Rows, each with roughly how far along a hidden order it lies (0 to 30)
[ 15   4  21   4  12  -4  15   7   5  15  25  -7   2  13  23   4  22   9
  42  30  -4  14   1 -12  -6  17  -2  11   2  -2  -3   3  25  48  11   3
  -2   3] : 13
[ 9  5 11  3  9  9 12  8  4 19 15  3  2 10 25  4 20  5 17 16  6 10  2  2
  5 31  2  8  9  6  9  5 21 46  8  3  1  2] : 13
[ 11   3  16   4  10  18  18   8  12  14  14   1   3   6  31  14  14   7
  19  20   3  17   5   7  10   5   3   1   0  14  18   1  21 103  20   0
   0   3] : 13
[ 12   3  23   3  14  -8  16   7   2  21  35  -7   3  15  16  -1  25  11
  57  35  -4  12   1 -22 -12  31  -5  19   6  -6 -12  15  28  38   7   6
  -3   2] : 14
[ 23  12   9   3   1  -3  12  18   9  17  10   4   0   1  23   2  13  12
  32  41   2  13   1  15  11  15   4  14  15   9  26  11   6 -10  21   4
   9   6] : 15
[12  2 13  6  6  4  8 25 11  7 21 -2  4  7  2 26 -4 -2 23 23 -4 15  4  6
 18 -5  6  1  2 11 41  9 -3 27 23  1  1  3] : 23
[  4  -3  26   2  15  -2  30  26  17   3  26  -6   2  22  14  21  18   4
  36  23  -5  24   6 -11  -9  13  -4  14  -1   3  18   5  23  45   8   6
   7   3] : 29
[50 23 11  6  4 -2  3  9  3 39 21 -1  4  1 15 10  4 22 41 49 -1 12  0  3
 14  5  5  6 10  5 15 12  4 18 28  2 -4  9] : 7
[117  53   5  10  -1   5  11   6   7  49   3  14   0  -3  58   0  25  48
  11  40  16  10   1  28  20  21   7  13  22  10  23   1  27   1  30   1
   9  22] : 0
[  1  -4  27   2  20   1  41  26  23   0  26  -9   2  27  11  32  19   1
  36  16  -6  23  10 -14 -12  17  -5  11  -7   3  25   1  28  81   5   4
   2   0] : 29
[38 18 15  4  3  1 11  9  6 26 14  5  1  1 33  4 18 22 25 37  7 12  1 13
 11 17  4  9 12  6 16  4 16 22 26  1  4  9] : 6
[ 6  4  7  3  4 -1 12 25  7 10 18  0  2  5 13 13  7  1 28 29  0 17  2  9
 10 10  4  9 10  7 28 13  6 13 18  5  6  3] : 23
[13  9 10  3  3  6 25  8 12 17  7  4  0  2 34  4 23  8 21 30  5 18  3 18
  7  8  4  9  7 11 26  0 22 25 25  1  9  6] : 12
[12  6 17  2  6  5 23  5 12 12 12  2  0  5 33  1 25  9 24 29  4 15  2 12
  4 13  2 12  7  7 16  0 26 39 20  1  7  5] : 12
[ 5 -1 19  4 12  9 30 18 18  4 21 -3  3  8 12 19  7  1 24 20 -3 17  8 -1
  8  3  2  3 -3  7 24  1 15 71 19  1  2  2] : 21
[  6   1  21   1  12  28  51   7  33   7   6   2  -1   7  53   5  31   7
  25  26   6  14   8  21   2   7   0  10  -2  20  24  -4  44 127  20   1
  11   5] : 13
[  9   5  20   1   9 -10  26  26  11   9  17  -3  -1   9  26  -2  26  12
  47  43  -1  14   2  -1  -9  18  -3  19   7   2  14   6  24   6  16   6
  10   4] : 19
[ 24  11   6   9   2  11  -2  13   5  23  19   1   5  -3  15  21 -13   3
  16  24  -1  16   2  16  31  -9  11  -6   4  13  32   6  -7  36  32  -2
  -6   7] : 10
[  9  -2  21   5  14  -7  13  13   2  13  38 -11   4  16   7  11  14   4
  51  29  -7  18   2 -21  -6  19  -3  10  -2  -5  -3  13  18  53  11   5
  -7   1] : 20
[ 12   1  26   4  17  -1  23   2   3  15  27  -8   2  14  21   0  29   8
  44  33  -1  11   2 -19 -13  23  -5  13  -2  -5 -16   2  36  60  12   3
  -5   4] : 11
[22 15 14  4  4 -4 15  9  6 23 15  1  1  5 17  0 21 15 37 42  3 14  1  4
  5 23  2 15 14  4  9  8 20 14 16  3  5  6] : 10
[39 15  7  7  0  8 -1  9  3 28 15  4  4 -1 18 13  8 14 18 32  4 15  1 14
 22  9  9 -1 11  9 23  8  3 15 27 -1 -2  8] : 7
[39 13 16  6  7 32 16  4 10 24 16  9  4  2 69 13 11 13 18 23  5 12  2 14
 17  0  7 -4 -1 15 17  0 33 95 39 -1 -4 12] : 1
[  7   0  17   5  12  -2   6  19   1  14  34  -7   5  14   2   9   9   2
  48  25  -3  18   1 -13  -1  23  -1  10   5  -2   1  23  13  40   7   8
  -7   1] : 21
[ 6  4 11  4  4  1 15 31 11 10 21  1  2  8 12 11  8  3 29 24  1 17  3  9
  8 15  3 15 13  7 31 14  9  7 16  6  7  3] : 25
[ 10  -4  24   7  19   3   5   5   2  13  40 -12   7  15  -6  23  -1  -3
  41  19  -9  17   3 -25   0  12   0  -5 -11  -3  -8   5  15 103   4   1
 -18  -1] : 16
[19 10 15  3  5 11 19  5 12 22  9  7  0  4 46  3 15  9 19 28  7 13  2 16
  5 11  4  8  4  9 17  0 27 44 20  1  6  7] : 9
[15  4 22  3 12 -3 18  8  6 16 23 -6  2  9 15  6 18  8 38 39 -4 14  1 -9
 -1 13 -1 10  2  0  1  3 21 40 18  2 -3  4] : 13
[  7   0  22   4  12   1  18  11   7  13  24  -6   3  12  15  10  18   3
  34  23  -3  16   3 -10   0  14   0   5  -3   2   7   2  20  61  15   2
  -4   3] : 16
[  6 -11  53  -2  30 -22  52  -9   8   7  34 -21  -2  31  44 -18  70  22
  81  47  -8   7   1 -57 -57  42 -22  26 -18 -20 -57  -9  83 109  -4   6
  -4   2] : 10
[21  5 24  3 12 -3 19  5  6 17 20 -5  2  9 32  4 28 13 38 37  0  8  1 -7
 -6 14 -1  9  1  1  0 -1 35 55 13  1 -2  6] : 9
[14  5 14  5  6 -1 16 18 10 14 19 -2  2  3 19 10  9  5 34 32 -1 16  2  6
 10  7  4  8  3  7 22  3 11 24 21  1  4  4] : 16
[15  4 18  3 11 -1 16  7  8 15 17 -3  2  7 25  6 18  8 25 27  0 17  2 -1
  1 10  1  9  4  4  6  2 21 41 16  2 -1  4] : 12
[15  6 17  3  8  0 18 10  8 13 20 -2  2  7 22  5 17 10 30 34  0 16  1 -1
  0 12  0 10  5  3  8  4 18 21 18  2  1  4] : 14
[ 3  0 18  3 12 10 33 35 30  3 14 -2  3 16 12 38  8  0 20 12 -1 23 15  7
  6  5  2  4  1 11 56  4  9 57 11  3  8  1] : 30
[ 23   4   4  11  10  17 -19   3  -6  31  39  -2   9   8 -15  26 -15  -4
  27   4  -1  19   1 -12  22  24   8 -10   8   0  -4  15  -5  81   8   2
 -23   1] : 11
